Each row has a hidden value; after the row comes its band, the name of the range that the value falls in. Each part has its own.
[-253 -263  -41 -133   -5   62  263  340   45   57   24   21 -281   59
   26 -203  239  156 -141   41    3 -294  -10  -74 -119  383   41   75
 -148  254 -162  203 -249 -181  266] | [21]
[   4  112  318   -4 -322   15  255  156  -21  -93 -103 -234 -145 -266
 -274   49  154 -104 -177  -24  118   44  166  -53  251  -31  -17 -230
  -43   32    7    1 -148  260 -157] | [5]
[  -1  166   43    5  188  -93 -257 -129   25  135   85  -23   -4  -71
  253 -110  -46   11  143  -53 -154  139 -337   47 -103   35  -18  216
  103 -159   17  -39 -291 -133  -27] | [4]
[ 106  315   16  214   34  -64 -158 -326  109   76  117  -45  150 -176
  190   74 -163  -85  163 -162 -177  244  -92  104  -24 -108  -98  171
  230 -123   92  -79 -106   15 -114] | [19]
[ 167  164 -135  223  217    3 -328 -326  135  114  152   65  156  -40
  325   44 -104  -88   82 -170 -238   96 -127  -33  -44  -97    9  191
  216 -250  113 -151 -153  -71   16] | [21]
[   4   90   41  103   56  -96  -34  -51   10   86  117   99   28  105
  -48   60   12   92   27  -42    6  -60   13   63   27 -112   -8   76
  -21  -77  -12   88   76  -37  -31] | [5]
[-113  113   82 -221   70 -114   71   34   -8  185   61   57  -99   93
  239 -101  -24  156  125   98  -41  -67 -403   70 -144  210   63  200
   -4   93  -59  131 -231 -211   50] | [19]
[-177 -204  106  -83 -192   28  219  364  -21  -62  -12  -36 -232   68
 -452   12  221   47 -234  131  184 -144  194   -8  167   -6    0 -172
 -315  105 -117  247   54  -20  118] | [5]
[-248 -171  140  -25  -35 -114  217  318  -76   25    1   83 -198  118
 -322 -139  179  175 -141   98  246 -220   61   53    0  103   11   44
 -282  106 -191  299   96  -97   87] | [18]
[ -53 -155 -192   99  196    2 -221   32   65   91  185  159  -33  233
  -69   25   79  105  -26  -19  -88 -115   45   20  -23  -96  -13   89
 -136 -115  -48  125   60 -211  191] | [4]
[  28  128  377    3 -287  -61  297  132  -81  -50 -151 -149 -122 -209
 -242   26  136  -78 -213   -7  233  -64  100  -80  244  -20   77 -206
  -64  -12  -13   -1  -60  276 -198] | [18]
[ -88 -157  164 -135 -401   89  234  286    0 -153 -180 -162 -214 -135
 -556   79   94 -245 -388  273  313   59   87  -68  324  -73   80 -309
 -364   39  -56  175   55   47  120] | [18]
[ -61   73   47 -214  200 -102 -128   15  -23  204   68   63 -103  111
  310 -137   12  131  111   75  -98  -64 -472    5 -138  168  100  201
    0  -55  -36   46 -321 -233   61] | [4]
[  52  122   83  179  -90   23 -114  -72   68  -48   32 -163   -2 -234
 -131   56   30 -148  -42 -119  -77  214  113   14  138 -146 -105  -52
   48 -133   53  -54 -123  108  -78] | [10]
[ -51  159  116 -132  163 -136 -156  -29  -30  167   69    7  -62   18
  224 -121  -16   95  149   33  -89   57 -412   63 -107   81   24  201
   34  -92  -17   33 -285 -163  -33] | [10]
[  65  317  112  136   50 -147  -91 -274   37  110   63   12  126 -123
  184    3 -171  -36  144  -78  -45  169 -223  107  -50  -54  -25  212
  168 -118   44  -25  -67  -13 -135] | [18]
[  48   51   83  149  -72  -13   20   23   18   -6   75   -9  -14    8
 -209  130  110   15  -87  -94   11  -55  235   -5  171 -182  -31 -109
  -41  -86   17   31   66  117  -68] | [19]
[-210 -237 -244    1  254  -24 -149  125   70  140  199  204 -107  287
   17 -112   73  205   31   47  -91 -161  -93   76 -188  107  -30  239
 -179   32 -137  252   -6 -382  311] | [4]
[ -17   48   53  168  -24   49  -52  -19   93  -34    8 -164  -59 -294
   44 -103   74 -128  -59 -149 -107  139   44  -46   12   79  -82   62
  104  -54   12  -66 -291   54    1] | [21]
[ -65 -301 -150   65   71  103  -82  206   67  -12   95   93 -129  175
 -226   14  207   16 -233   29   10 -202  194 -105   96  -55   47  -68
 -228  -78  -59  123   28 -126  251] | [21]
[  23  109  174   95  -31 -123   77  -13  -44   58    7   57   -4   17
 -100   29   34   40  -67  -29  137  -99   17    9   89  -81   57    6
  -41  -89  -27   55   81   74 -105] | [18]
[ -75 -128   22   -1   77   15   42  187    8   59   56   35 -156   68
    6  -92  219  110 -116  -52  -24 -232   45 -100    1  120   51   13
  -74   -4  -65   59 -174  -45   93] | [21]
[-226 -156  -55 -118  -18   35  253  231   59   93   53   16 -226   46
   92 -149  154  167  -44   10  -56 -223  -50  -10 -150  357    2  109
  -81  271 -141  190 -225 -184  220] | [4]
[  48   -3    7  125   48    0  -74   21   25   49  105   32  -37   67
  -67   79  142   62  -62 -124  -69 -122  160  -48   98 -116    2  -55
  -20 -118    8   -4  -25   48  -13] | [10]
[  46   32  129    9  -65    7   14   89  -10   19   20  -65  -99  -21
 -103   67  161    7 -110  -59  -13  -83   89  -79  164  -78   33 -140
  -43  -88   17  -22 -120  107  -59] | [10]
[ -38 -134  -54   63 -198  108  115  137   85  -67   45  -24  -93   33
 -361  162  107  -65 -212   45   55  -53  285  -19  199 -125  -23 -183
 -196   44  -23  142  121    5  141] | [19]
[  90   -5   61   80  135  -14 -105   39   -8   71   77   58  -48   80
   58    5  184   63  -96 -114  -54 -204   52 -138   91  -62   94  -29
   13 -190   28  -73 -135   55  -30] | [21]
[  24   64  -30  183  -64   72 -173 -105  126  -51   34 -166   -1 -266
  -68   20  -25 -208  -44  -97 -126  277   51   13   79  -86 -115   10
   50 -117   48  -48 -169   11   33] | [4]
[-126  103  108 -105  -11 -137  222    4   -7  153   -7   82  -70   21
  177 -121  -61  110   42   78   93 -112 -305   65 -141  250   81  214
   -7  147  -97  157  -94 -148   41] | [18]
[ 107  177  -83  198  205  -18 -317 -290  121  102  126    5  116 -123
  322  -33 -103  -92  110 -158 -229  165 -188   -2  -81  -32  -28  232
  216 -217   86 -132 -231  -84    5] | [21]
[-179 -128  -44  -86   -6   28  204  193   56   92   61   20 -195   52
   84 -112  148  152  -44  -10  -60 -211  -27  -20 -112  289    9   85
  -63  211 -116  155 -202 -144  180] | [4]
[ -32  -67   35  -12 -351  160   72  120  109 -159  -74 -235 -125 -240
 -413  130   28 -298 -251  131   70  244  140  -21  274 -117  -53 -243
 -189   16   22   82  -58   37  120] | [19]
[  24  138  183  111    3 -140   77  -22  -48   78   39   70    6   37
  -62   26   53   93  -23  -69  102 -124   33   20   65  -78   38   31
   -3  -82  -25   48   65   85 -134] | [18]
[  30  315  104  134   25 -115 -100 -250   63   84   73  -60   99 -198
  177  -21 -158  -55  171  -98 -103  249 -203  127  -63  -23  -90  216
  189  -79   45  -24 -150  -19 -125] | [5]

Next part:
[ -22 -193 -115  -68  -15   51  127   38   73  100   24   45  140   69
  249   76  192  122  -86  -22  151  -24  414  -29 -127  240 -160   34
   81  -19  166  -49   14 -160   82] | ler
[ 278   -9   78  172  341  -59 -172   74  -36  138   93   75   -9  -51
  162   44 -125  277   65  301  455  -91  166  233 -268  122 -140 -179
   18  641  -11   68  290  329   47] | panor
[ -43   -3   78  136 -151 -157    2  305 -114 -243  221  199 -340 -137
 -128   23 -185 -537   55 -233 -698   82  -69   40  162  -27  -11  562
  -72   78  117 -260 -215  157  -17] | Legu
[ -64  -98 -148 -156 -190  118  208   20    9   69 -109   63  295  160
  174  -40  265   62 -171  -87  112   -8  245  -63  -50  159 -145  -24
   45 -285  160  -69  -47 -283   22] | pek
[ 109  113 -126 -460 -104  126  118 -150 -410  115 -187   96  525  110
 -121 -228  322  -39   92 -215  237  -34 -351   50  166 -128   43 -441
   94 -458 -246  112   24 -263 -166] | nud
[ 355  160  -38  218  220  -61 -169  161  -29 -151  123   -3   44  -73
   49  245  -43  217  -34  373  554 -111  -70  124 -211   90  -97   89
 -167  499 -102   82  314  393  129] | panor
[  75   49  -64 -313  -29   51   44  -57 -338    7  -69   22  345   31
  -43  -61  284   17   65 -204  195  -56 -188  -40  108   26  -29 -169
  117 -255 -152    9   77  -40   -6] | pek
[  -4 -193 -132  -13    3   28  110   80  121   48   82   34   83   38
  242  151  166  109  -84    9  142  -21  435  -34 -147  266 -157  133
   46   38  168  -48   19 -123  109] | ler
[ 145  157  278  272  194  -85 -177  232   37   97  -70   68 -111  181
  114 -163 -305  352 -186  331  333   -6  261  211 -397  214 -212  -98
  -14  686  309 -169  311  440   70] | Legu
[ -36 -166  -33  -36  138  -69   36  144  167   98  148    1  -90  102
  198  131   32  188  -41  -12  116   61  623   -9 -266  384 -124  153
  112  210  270 -112   83  -41  128] | tigo
[ 290    1   70  170  289   -6 -145   33  -83  160   18  111   96  -48
  183  -22  -88  258   35  318  485 -127   61  251 -220   45 -159 -282
    2  567  -47   90  273  293   12] | ler
[ -91  -89  -51 -115   98 -124   74  227  236   75  160    6 -184  223
   74   98  -48  118  -74  -45    8  188  697   -9 -281  407  -40  233
   79  129  357 -160   41 -159   77] | Legu
[ 144  193  288  272  194  -85 -184  247   43   77  -81   52 -107  207
   99 -160 -314  373 -213  340  361   -1  253  204 -413  228 -204  -84
  -25  686  327 -186  328  456   76] | Legu
[-142  -89    8 -166   85 -120   75  210  191  128  110    3 -166  270
   70    8  -42  150  -81 -117  -22  201  717  -22 -280  426  -54  165
  141   89  394 -201   45 -165   64] | Legu
[  -1 -205 -147  -60   13   37  118   50  104   85   72   42  116   47
  248  134  191  120  -66   -6  166  -20  439  -28 -137  255 -151   73
   65    5  142  -24   19 -166   91] | ler
[ 359  173  -90  205  137  -18 -116  144  -22 -142   64   30  126  -44
   41  212  -11  186  -68  394  568 -115 -127  132 -180   33  -95   41
 -212  394 -116  102  276  300   83] | ler
[  -8 -188 -127  -22    9   24  102   79  116   42   85   25   77   43
  241  158  168  116  -86    1  145  -19  437  -48 -145  273 -156  146
   50   38  169  -55   22 -112  113] | ler
[ -61 -266  174  232  -64  -89   25  159 -143  119  179  417 -357 -242
   81 -245 -303 -611  180 -219 -883   21   50  268  188 -181  -96  173
   54  281  128 -194 -329   52 -189] | tigo
[ 134  193  290  234  200  -98 -179  244   40   97  -80   52 -115  225
   81 -182 -319  370 -200  318  349   22  279  205 -415  236 -190 -105
   -8  667  335 -186  324  422   69] | Legu
[  -1  -93   39  214 -206  -74   20  213 -181 -244  184  232 -206 -266
   -6   45  -75 -567   60 -209 -663  -42 -205   31  253 -122  -88  508
  -82   38   12 -200 -246  176   -6] | panor
[-127 -132    2 -123  102 -101   69  183  192  139  112    5 -144  222
  132   32  -22  170  -73  -90    6  155  719  -17 -282  423  -87  148
  151  132  374 -183   49 -136   86] | Legu
[ 236  204 -102  -80 -124  158   85  -20 -164   90 -254  156  468  174
   -8 -230  106  106 -139  228  456  -72 -284  200  -60 -153  -68 -413
 -138  -97  -88  122  112 -126 -156] | nud
[ 112  221  277  200  190 -125 -167  276   60  101  -72   61 -148  270
   26 -198 -353  335 -205  300  305   76  300  212 -413  238 -152  -85
  -21  629  353 -196  307  370   36] | Legu
[ -84   11   88  115 -175 -173   26  334  -80 -216  209  215 -373  -80
 -159  -28 -226 -557   31 -249 -757  133  -13   46  156  -14    9  567
  -76   46  179 -292 -241   97  -43] | Legu
[ 275   -7   94  193  313  -37 -164   68  -49  140   58   88   26  -53
  184    7 -125  269   33  317  450 -109  134  236 -260   97 -162 -209
    9  632   -1   55  280  332   39] | panor
[  -1 -167   52   85   32 -170   21  216  -58   93  276  371 -414 -149
  -76 -140 -331 -600  236 -178 -754  145  117  290  136 -144   56  213
    0  240   76 -110 -282  -76 -229] | Legu
[ -81    5   94  136 -189 -155   18  323  -94 -239  198  191 -347  -90
 -129   -8 -195 -522    8 -246 -725  100  -23   20  147   -2  -21  578
  -70   50  178 -296 -224  137  -12] | Legu
[  76  -42  126 -251  350 -122 -141    6 -241  162  118  -26    4   11
   13  -18   46  219  221 -165  230   12  220   43 -122  254  -34 -186
  279  275  -32  -40  236  201   64] | tigo
[ 330  231 -112  127    1   41  -48  113  -76 -141  -46   55  260   29
   -1   98   49  137 -130  351  537 -104 -249  125 -122  -46  -79  -37
 -233  180 -119   98  219  180   24] | pek
[ -21  -72   79  198 -161 -117    2  254 -157 -236  220  220 -295 -235
  -45   38 -139 -555   77 -221 -709    7 -127   42  206  -75  -61  535
  -69   96   60 -229 -232  197   -8] | tigo
[ 153  295   81  109 -240  172   54   75 -135   25 -407  134  438  279
   61 -351   11  222 -371  287  432  -99 -258  152 -149  -82 -207 -332
 -161   17  138  -68  166   91  -71] | nud

New part:
[ 274 -171  282 -345  203    0  135  337  -79 -462 -363  144 -136 -340
 -103   15   20 -330  155 -119  -18  466  -79 -142  204  298  279  255
 -251  434 -769  528  541  162  451] | dof
[  87  -73  249  238  113 -391  201  125  240 -262   38 -137 -143  278
 -368 -254  100  276 -100    0  235  284   21 -297 -192 -266  361  256
  216  -76 -235  515  267  -16   37] | dof
[ -69  187 -251  422 -134 -414 -199 -121  301   87  247 -237    2  462
 -101 -175 -177  158 -281  285  373 -202  253  -75 -605 -610  -17   -7
  554 -432  504   89 -399 -209 -494] | fid
[-272   48 -270  119  -57 -330   81  -38   51  -50  -30 -111 -181  -19
  -71 -203 -168    7   28  154  115   48  127 -330   -7 -364  -61  145
  332   56  153    5 -118 -291 -323] | mem
[ 122  164 -112  281 -248  -22 -257  -28   -8  169  359 -135  285  423
   13   93   56  341 -243  184  174 -232  -23  242 -657 -285   26 -126
  179 -354  383  -27 -350  -64 -218] | Zov
[ 365   -5  279  282 -115  -61  -63  215 -149 -164  324 -195  388  353
  -98  -34  328  494 -256  111  153   44 -200   -7 -473  -47  554  131
  -20 -253  -95  345  151  -33  261] | dof
[-203  116 -206  -25   57 -198  167   90   21 -267  -90  164 -188  -22
  -63 -174 -209 -189  153    2 -127  213  138 -261  209 -128  -17   10
  240   92 -152   70  -44 -275 -179] | fosu
[  -9  -42   71  -44  151 -195  346  303 -144 -550  -94  118  -52  -96
 -111 -241   -7  -66  116  -85 -175  365   19 -448  372   96  406  149
   71  116 -541  359  318 -245  220] | kitem
[  30   65 -108  417  -89 -451 -126  -40  252  -10  224 -328   44  398
 -137 -207  -84  221 -327  271  433 -149  208 -178 -574 -544  169  104
  488 -404  349  257 -216 -156 -313] | Vip
[ 281   19   16   10 -207  124 -344   12  -14  207  119 -124  211  147
   33  278   70  133 -189  135  255 -163 -100  405 -682 -104  -75  -37
  -86  -68  176   86 -153  224  -20] | Vip
[-102  130 -372  289 -209 -360 -163   -2  -94  -79  134 -290  118   65
  103 -221 -164   53 -160  342  203 -194  164 -336 -246 -439  106  120
  409 -224  398  -39 -243 -431 -318] | fid
[  47  104 -259 -153  -57   12 -198  117 -141 -150  -97   79   91 -187
  227   72 -227 -415    6  175    8  -14  117   16  -83    4  -49  -29
   88   95  -52   14 -154 -154  -63] | fosu
[ 226   19  132  350    8 -350  -58  125  162 -211  225 -235  163  394
 -149 -190   62  219 -322  193  337   17  104 -173 -480 -301  444  139
  322 -362    9  452   16  -91   -1] | dof
[  56  107 -209  106 -110 -169 -377 -127  288  230   51 -149  -14  195
   26  100 -224 -165 -236  288  430 -198  208  237 -689 -405 -237  -28
  318 -152  378   76 -385   70 -377] | mem
[ 205   -2   37    2 -109   99   63  339 -510 -368  168   -5  433  -58
  158  -11  182  159  -45   50 -201   65 -177 -168   57  227  499   41
 -137  -43 -292  138  151 -255  360] | kitem
[ 168    6  -68  102  -81 -219 -308  -50  269  116  -14 -230  -43  149
  -63   63 -134  -72 -238  223  468 -121  150  140 -651 -362  -92   90
  219 -115  227  252 -150  145 -213] | Vip
[-128  185 -302  411 -148 -415 -201 -146  274  129  246 -245    2  413
  -61 -175 -196  137 -271  319  372 -219  253  -97 -574 -625  -58    0
  577 -395  546   21 -445 -250 -538] | fosu
[ 342   78   81 -154  -72  298 -233  162  -94  -18   92  170  266  124
   94  326   41  -83  -84  -12  -13   -9  -90  472 -432  189   17 -196
 -181  -33 -172  146 -101  218  159] | Vip
[ 282   -7  -36 -257 -137  274 -195  246 -405 -155  -54   63  305 -261
  247  249   38 -177   14   63  -95    1 -149  173 -118  277  109  -12
 -284  181 -239   61   71   19  289] | Vip
[  49  111 -225  145 -138 -240 -381 -143  315  219   14 -204  -85  188
  -23   53 -229 -119 -213  283  461 -191  205  174 -686 -480 -255   31
  331 -146  426   84 -332   52 -416] | fid
[ 212  160  -47 -132 -112  293 -274   68  -39  102  113  212  207  160
  114  329  -31 -108  -46   26  -28  -52  -56  519 -448   90 -158 -247
  -94  -26   -7  -13 -264  153  -27] | fosu
[ 101  -18   44 -103 -148  120 -145  -39   71  235  -45    0  -96   58
 -146  251   64  167   39  -38  133   45 -164  356 -429 -101 -268   11
 -166  192   42   49  -19  282  -82] | Zov
[   2   25 -227  274 -142 -384 -107   71  -87 -172  106 -339  144   43
   62 -234  -98   72 -216  319  268 -139  148 -385 -248 -369  265  194
  352 -223  235  148  -91 -350 -153] | Vip
[ 220   -6  -42  110  -85 -214 -364  -61  304  152   -9 -262  -22  166
  -59   95 -129  -82 -285  251  535 -153  154  194 -751 -377  -95   94
  218 -138  252  286 -163  201 -205] | Vip
[-129  -36 -129  101  -40 -334  152   87  -53 -225  -67 -159 -126  -79
 -112 -243  -65   84   33   89   78  126   51 -432   78 -256  148  229
  205   68  -41  165  116 -262  -98] | Vip
[  66    7   13 -127 -144  116 -185  -87  150  302  -88   25 -171   55
 -159  272   13  104   62  -28  172   46 -136  415 -469 -146 -383    1
 -144  232   94   18  -66  318 -161] | fid
[-126   32  -99  -18   94 -240  250  174  -35 -393 -108  100 -153  -66
 -102 -227 -133 -123  123  -30 -114  261  105 -382  272  -72  168   93
  187   88 -297  216  128 -262  -20] | Vip
[ 352  -19  227   11  -48  118  106  457 -574 -539  170   23  507  -50
  123  -59  304  201  -36   23 -243  214 -263 -234  127  362  750  127
 -228  -11 -522  293  363 -256  576] | dof
[  80  -58    3 -310  100    1   56  194  -38 -283 -313  160 -183 -295
  -29   51 -138 -373  168  -70  -42  280   23  -54  145  133  -16   99
 -106  349 -446  266  225   69  143] | Vip
[  47   17 -307   -4 -207 -183 -342  -16  -74   57 -128 -274   11 -223
  159   23 -189 -197  -94  320  319 -169   91  -78 -346 -296 -126  190
  136   86  288   -2 -118 -119 -201] | fid
[ 155   96 -192 -233 -218  325 -222  195 -501  -87    9  122  346 -257
  332  248    2 -164   77  102 -209  -56 -164  183  -49  251    7  -89
 -241  175  -86 -163  -88 -129  159] | fosu

Next part:
[ 340  542 -268 -262 -204  124 -208  -43  -22 -188  191  195 -197 -228
  327  113  202 -311   94 -151 -365   63 -131  -85  270   68   10 -135
  -21  -96 -124  -31  229  375 -176] | B
[ 227  162  119  -39  -66  -47  -31   15 -124    4 -122  141 -154  -95
  -86  136 -101 -113  -84 -139 -184   24  174  129  -57 -234   39  135
 -124   19  -28  122  -58  -37  166] | S
[  53 -175  388  116   20  143  168   25  -48 -219 -151 -186 -142   60
  -93   58   34  181  188 -247   51  -56  144  104 -129  -96   16  -20
 -332   40  148   93  -70  119  262] | S
[  53  -39  260   73  -77 -429 -380 -169  108  274  308  208  182  -58
 -303  -63 -278  190 -153  118  -32  -43  137   61 -184 -232   89  105
  -35  -50 -105   56  -88 -340  145] | E
[ -94  -34   11  -32   -9  276   36  -24  -95 -116 -149 -472   26   50
  195  148   12   57   74  -88  158  291  -14 -103  -28  -43  -85 -223
   29  143  428  -83  -97  198 -143] | U
[-232 -262  176   15   11  433  168  -33  -88 -301 -151 -733   31  205
  258  164  143  250  285 -194  351  215  -91 -142   -7   76 -132 -442
 -112  227  596 -165  -74  302 -179] | N
[ -44  -34  122   59  -49 -274 -411 -212  170  232  354  -27  250  -58
 -117  -88 -206  224 -113  179   59  143   35  -80 -149 -135   49  -39
  113  -52   62   -9 -111 -201  -15] | B
[ 148  140  134   -9  -52  -44    0   53 -120   27 -156   62  -86  -82
 -103  130 -149  -86  -69 -108 -131   84  168  103 -114 -219   28  110
 -138   36   56   84  -88    4  156] | E
[-175 -142   53  -38  -14  354   71  -49 -107 -173 -145 -621   54  137
  263  182   67  136  149 -128  267  269  -68 -140   17   10 -122 -351
    6  206  528 -154  -73  225 -225] | N
[ -82 -172  400   66  -47  184  272  107 -187 -269 -219 -368  -75  177
  -25  228   -9  182  240 -273  197   11   57   58 -120  -87  -63 -283
 -384  243  405  -53 -125  151   69] | V
[  83 -203  306  148   99  127  100  -12   14 -113 -189 -157 -127  -16
 -143  -42   -3  153   83 -170   -2   13  223  120 -180 -131   47  197
 -201  -62   63  169  -83   79  361] | S
[  63   97   92    2  -27   39   25   47 -119   12 -183 -110  -33  -53
  -38  135 -141  -50  -55  -74  -39  192  137   36 -131 -191   -4   38
  -80   67  190   44 -126   57   81] | V
[ 302  529 -323 -282 -199  148 -242  -62  -12 -177  211  140 -162 -223
  365  100  213 -312   88 -126 -342   89 -166 -122  292  103   -6 -162
   33  -94  -97  -66  255  403 -232] | U
[  37 -190  373   97   15  118  153   26  -59 -211 -143 -183 -123   68
 -107   63   31  171  189 -241   54  -82  134  110 -121  -86    8  -16
 -332   52  139   69  -40  111  248] | S
[ -71 -185  269  119   57  268  149    5   17 -236 -119 -418  -38   59
   43   19   67  216  233 -167  151  128   56  -32 -132    3  -19 -136
 -213   30  317   14  -82  268  128] | B
[ 285  497 -227 -264 -236 -103 -234   41 -103  -64  159  340  -81 -232
   83   98   47 -374   66 -115 -395 -116  -88    9  201   71   14   39
 -155  -80 -249  -95  342  343  -87] | V
[  73  174 -105  -77  -30  197  -85  -55  -33  -49  -54 -220  -39  -90
  209   98   13  -73  -23  -44  -38  304   10  -96   13  -77  -25  -92
  105   18  224    3  -64  180 -107] | U
[ -75 -108  -26   64  110  286  -79 -127   95    2  -94 -478   68  -41
  171  -46    6  127   -9   19  124  395   58 -141 -100  -51  -22   -8
  191  -46  327   27 -129  175  -11] | N
[ 120  121  136   -6  -50  -38   27   68 -153   37 -199   24  -74  -65
 -117  154 -174  -88  -81 -108 -100   96  181  106 -130 -240   16  112
 -145   63   94   79 -105   -4  148] | E
[ 123   94  174   -2  -53  -41   43   69 -160   18 -202   24  -86  -46
 -129  160 -165  -66  -68 -130  -87   69  179  123 -130 -240   15   96
 -171   79   97   79 -110  -22  161] | E
[-176 -301  134   89  112  491   94 -116   89 -257 -110 -719   20  108
  269  -21  194  288  262 -142  280  282  -37 -168  -31  100  -76 -244
    0   23  463  -59  -45  356  -52] | N
[ 298  368  -14  -90  -95   74  -56   -1  -62  -71  -47  136 -207 -161
  118  143   -2 -178  -58 -140 -259  177   88   26   26 -185   42   -3
  -44  -27   11  122  -69  103   42] | V
[  68  -14  205   24  -98 -396 -339 -123   38  230  244  216  151  -61
 -288  -21 -248  107 -125   72  -64 -103  121   85 -130 -191   64  125
  -74  -25 -130   21  -10 -264  128] | S
[ -40   45  -52  -46   -6  206  -23  -30  -76  -30 -137 -361   26  -21
  162  118  -37  -13  -10  -36   77  315   22  -97  -41  -75  -56 -114
   81   87  340  -45  -96  164 -108] | U
[  -7 -208  418   66  -33  125  212   62 -165 -249 -189 -241 -123  148
  -93  177   12  175  211 -286  129 -106  102  121  -95 -108  -32 -152
 -386  180  248    7  -70   71  164] | S
[-196 -206  231   18  -26  357  224   37 -153 -304 -190 -635   -1  194
  177  213   82  204  275 -214  310  164  -57  -82  -48   23 -119 -424
 -207  265  572 -143 -105  268 -123] | U
[ -47  318 -463 -363 -256 -175 -361   63 -188   92  144   57  268 -194
   44   58  -52 -433   89   59 -200 -141 -224 -105  212  288  -96   65
  -54    1 -126 -402  566  503 -304] | U
[ -38  -44  132   75  -32 -233 -379 -208  171  216  318  -60  229  -53
 -100  -87 -197  236 -115  169   71  176   51  -84 -165 -147   53  -33
  122  -49   90    9 -140 -198    0] | B
[ 248  419 -300 -232 -121  311 -197 -134   20 -175  127  -87 -169 -160
  477  117  238 -204   49 -127 -214  271 -138 -172  278   38  -25 -227
  179  -57   81  -30  113  327 -281] | N
[  -5   59   36  -15  -18  128    6   15  -95  -23 -147 -255    5  -27
   62  130  -87   -8  -19  -56   41  255   69  -33  -94 -131  -31  -65
   -5   88  292    0 -128  108  -20] | B

Next part:
[  28 -226    6   -2  -90   77  -10  -58   56    1   71  -41   -4  -87
  -34  -13    7   71  -37   53  -91   21   76 -179  -73 -237   96   38
   -8    8   70   43  -11  -41  -38] | Bik
[ -75  -83   -9  -23 -166  -42  -83   54  -27   50   46  -59   94  -42
   38  -20   56  107  -19  -44   49  -62  119 -260  -33 -105   30   48
   29  -45  -37  -22   18  253  -50] | Bik
[ -42  108  -18   46  147  -11 -117   83   67    0 -151   35  -56  -17
   55   48  -96  -64   32  -89   42   78  118  -41   45    4   30 -130
  -33  -32   54 -138  -45  168   75] | reru
[ -32  -99  -76 -128 -131   69 -362  107   50   -6  -48   85   77  -73
  147  -83  153   44   35  -26  104  -33  106 -317 -145 -157  -35  110
  -73  -25 -117   11  153  178  -51] | Bik
[  26   16   31   39  127  -73  115   35  -42  -66  -56   -8  -19  -40
    8  108  -99  -62   16 -170   14   67  133   62   62  -35   40 -164
    2  -23  127  -89  -60  170   86] | fus
[ -77 -143   39   28 -108  -69   52   -4  -45   11  125  -89   94  -78
  -12   12  -12  136  -54  -33   19  -59  150 -221   45 -201   81   36
   53   53  119   11  -30  218  -10] | Zutu
[ -19  182  -96   -3   43   39 -153  187   61   97 -270  107   -7  -20
   95  -30  -33  -88   79 -153   97   79  104  -74  -76  126  -54 -170
  -72 -146 -216 -229  108  280   48] | Bik
[  26 -235   13    8  -70   99   75  -50   44    4   65   16   29 -105
  -50  -51  -19   93  -30   70  -82    3   85 -146  -72 -251   91   30
   20   75   79   20   57  -41  -22] | Zutu
[ 108   54  -18  -88  127  -35   78  152 -126 -136 -159  214   90  -58
  107   47   -9 -149  108 -290  157    9  186  158  -33   20  -82 -196
  -36    4   -8 -117  232  280  137] | Bas
[  33 -105   50 -153  -91   16 -207   14  -44 -131    6  108   34  121
   78   -6  150  -37   82   81   31 -154   33  -16 -115   23  -14   91
  123  -43   31   64   86  -42 -114] | Bas
[  50  -97   60 -143 -173 -103  -23   33 -176 -159   77   61  143  108
   65   53  152    5   63  -58   80 -211   94   19  -41   42  -23   60
  148  -59   39   48   94  175  -56] | Kadar
[ -56  127  -38   38  149    5 -213  104   97    8 -174   54  -59  -22
   82   29  -81  -65   37  -77   65   80  124  -90   38   -5   21 -111
  -55  -25   35 -142  -27  183   79] | reru
[ -31 -132   20  -96  -65  -36 -195   25  -30 -104   59    5   57  -17
   94   17  106   46   14  -21   60  -68  100 -182  -39 -152   15   97
   27   18   89   65    8  121  -52] | fus
[   8 -139   23 -139  -92  -72  -82   68 -130 -135   65   62  143  -39
  112   16  134   30   37 -129  128 -109  147 -119  -53 -136  -36   62
   35   32   50   59  128  234  -22] | Bas
[ -27  120  -52   40  188  134 -390   43  246   17 -240   78 -196   45
   60    6  -82 -115   52  103  -49  128   26  -78  -28   29   59  -75
  -69  -75   29 -127  -94  -98   24] | Zutu
[  -6   84  -24   71  122   74 -208   13  176   48 -174  -21 -177   38
    2   51 -102 -100   22   39  -88  127   34  -48  -12   42   80 -121
  -42 -134   23 -120 -147  -52   13] | Bik
[  65   92    4  -89   66 -172   44  162 -207 -182  -76  130  151  -22
  138  121   22 -115   86 -363  219  -65  235  113   70   40  -81 -162
   -9  -19   56  -91  152  464  162] | Kadar
[ -26  121  -32   33  138   27 -116   95   80   19 -193   75  -61   -1
   52   16  -86  -77   52  -65   34   77   93  -17    0   50   13 -141
  -22  -53   -6 -161   -2  131   55] | reru
[ 199 -303   78 -107  -23  161  108 -126   -6 -180   50  161  -27   43
  -62  -12   53  -58   56  160 -153  -72   -3  168 -164 -127   67   29
  115   45  142  107  123 -364  -67] | Kadar
[-109  -93   38   18  -73   26 -385  -81  162    9   63 -134 -115   92
    6   27   34   70  -38  237 -105  -39    6 -280    7  -98  135  151
   64  -63  147   67 -240 -117 -128] | Zutu
[ 195 -236   45 -145  -63  136   14  -70  -24 -188    7  192    6   77
   -8  -14  104  -67   83  123  -97 -104   -2  152 -174  -51   23   44
  106   -2   66   78  156 -266  -66] | Kadar
[  26 -147   55 -131 -118 -101   39   51 -187 -140   97   58  170  -13
   76   30  121   27   38 -137  120 -153  155  -45  -36  -96  -29   35
   88   29   67   59  142  242  -22] | Bas
[  46  118  -26  -89   93 -114   44  206 -167 -109 -158  172  136  -56
  147   57    9 -123  102 -363  230  -14  218   91    2   58 -110 -194
  -33  -22  -48 -145  217  455  137] | Bas
[ -70  -99    4  -36 -106  -13  -89   48  -17    8   38    6   92  -43
   45  -40   48   97   -3   -5   58  -74  119 -220  -33 -134   27   61
   44   30   17   -8   60  189  -42] | reru
[  36   -6  -35   73  110    9  251   92  -27   29 -105   76   61 -188
  -10    8 -152  -12    5 -233   49  110  201   -2   26 -143   23 -220
  -75   59   20 -169  126  285  165] | Zutu
[ -35 -108   60  -77  -87  -19 -210  -28    4  -78   51  -30  -18  104
   43   29  101   24   24  109  -25  -99   17 -113  -54  -20   47  107
  116  -61   87   66  -85  -39 -134] | fus
[  51  -12  -18   72  181  113   38   11  121   -2 -149   87 -100  -77
  -28    9 -150  -71   23  -16  -69  138   86   38  -14  -94   72 -162
  -50   24   83 -125    7  -43   91] | reru
[-114  -58  -66 -114 -188 -154 -222  192 -137  -17   66  -14  254 -171
  197  -14  156  126  -13 -299  279  -86  266 -419    0 -230  -72   82
  -93   24  -73    1  163  637   44] | Bik
[ 107    0   51   13  101  -86  367   57 -162  -90  -59   77   65  -44
  -25   99 -106  -98   50 -258   42   12  168  231   34   23    1 -249
   50  -11   84 -118   95  223  120] | Bas
[   2   93  -35   32  148   42  -57   95   69    7 -191   97  -48  -36
   46   14  -96  -81   53  -92   32   93  105    7  -10   14   10 -158
  -40  -30   -3 -161   35  129   76] | reru
[ 122 -181   71 -120 -116    7   75  -39 -113 -160   64  101   71   91
   -5   28   99  -24   61   36  -33 -156   47  108  -92   -8   18   32
  147  -24   77   63  104  -60  -62] | Kadar
